[ 95 167 142 105]  putim
[158 158 132 158]  mifu
[142 167  96 105]  lal
asked: [167  96] => lal
again mifu:  => [158]
order: [105 142 167  95] => putim
asked: [142 167  96 105] => lal
lal => [142 167  96 105]
asked: [142 167] => lal

[130  92  90 142 137 140 118 117 141 148 122 128 122 117 145 149 147 152]  Lumo
[130  98  99 123 127 157 137 140 127 142 134 128 122 151 142 121 133 147]  zumup
[142  98 147 140 128 123 127 157 121 133 127 130 151 142 138 122  99 134]  zugi
[133  95  94 121 125 149 141 141 132 142 137 128 114 121 146 118 135 149]  fozim
asked: [133  95  94 121] => fozim
asked: [130  92  90 142 137 140 118 117 141 148 122 128 122 117 145 149 147 152] => Lumo
order: [142 128 142 133 134  99  98 130 151 140 127 122 123 157 121 137 127 147] => zumup

[135 154 139 157 177  70 159 154 154] -> zit
[166 166 166  86 187 117 151 129 141] -> Fepo
[143 143 139 157 131 157  94 143 143] -> sigul
[149 131 166  86 137  86 163 103 153] -> Reda
again zit:  => [154]
again Fepo:  => [166]
asked: [149 131] => Reda
again Reda:  => [86]
asked: [149 131 166  86 137  86 163 103 153] => Reda

[153 139 135 117 112] -> zun
[147 138 126 114 129] -> tis
[143 108 112 143 115] -> vage
[111 118 116 139 141] -> tof
[141 117 121 149  84] -> les
zun => [153 139 135 117 112]
les => [141 117 121 149  84]

[180 120 171  79 174  97  90] : sasa
[184  79 171 174 147 180 121] : reki
[180 120 171  79 174 147 184] : sabe
order: [ 79 184 171 180 147 120 174] => sabe
sasa => [180 120 171  79 174  97  90]

[118 116 140 129 138 129 128 128 137 133 123 125 144 134 121 120 129 126
 125 126 127 132 130 131 125 133 125 128 126 126 127 134 129 131 128 123
 123 139 125 134 134 128 110 137 129 118 145 133 124 150 133 122 127 125
 119 130 136 137 131 123 125 119 130 136]  vol
[126 127 130 129 129 128 127 129 129 129 128 127 130 128 127 127 128 127
 127 128 128 129 128 129 128 129 129 127 128 128 128 130 129 129 128 128
 127 130 128 129 128 128 126 128 128 126 129 129 128 131 129 128 128 128
 128 128 129 128 128 128 128 128 128 129]  kom
[127 127 128 128 127 129 128 128 128 130 129 128 129 128 128 128 128 129
 128 128 128 128 128 129 129 126 129 129 128 126 127 127 129 128 127 128
 129 129 129 129 127 128 128 129 128 128 128 131 127 128 127 129 129 129
 130 130 130 128 128 128 126 128 129 128]  Kepa
Kepa => [127 127 128 128 127 129 128 128 128 130 129 128 129 128 128 128 128 129
 128 128 128 128 128 129 129 126 129 129 128 126 127 127 129 128 127 128
 129 129 129 129 127 128 128 129 128 128 128 131 127 128 127 129 129 129
 130 130 130 128 128 128 126 128 129 128]
order: [126 126 126 127 127 127 127 127 127 127 127 127 128 128 128 128 128 128
 128 128 128 128 128 128 128 128 128 128 128 128 128 128 128 128 128 128
 128 128 128 128 128 128 129 129 129 129 129 129 129 129 129 129 129 129
 129 129 129 129 129 130 130 130 130 131] => kom

[155 110  95 172 172 172 172] = pav
[143 120  92 140 154 112 135] = Sib
[129 108 126 132 143 111 132] = bok
[129 120 127 130 141 140 126] = riza
again bok:  => [132]
riza => [129 120 127 130 141 140 126]
again pav:  => [172]
bok => [129 108 126 132 143 111 132]

[165 100 146 153  95 141 144 100 120 100] : Kitip
[147 103 157 141 109 155 143 166 106 106] : dofip
[159 108 141 138 110 146 136 148 101  98] : fer
[151 101 143 185 108 157 141 160 111 102] : Zevul
[138 104 145 158 138 149 155 138 138 114] : fabu
[172  84 150 156 111 157 102 108 160 141] : reli
[185 108 157 141 160 110 102 172 110 114] : bag
asked: [185 108 157 141 160 111 102] => Zevul
dofip => [147 103 157 141 109 155 143 166 106 106]
asked: [108 157 141 160 111 102] => Zevul
again Kitip:  => [100]
again fabu:  => [138]

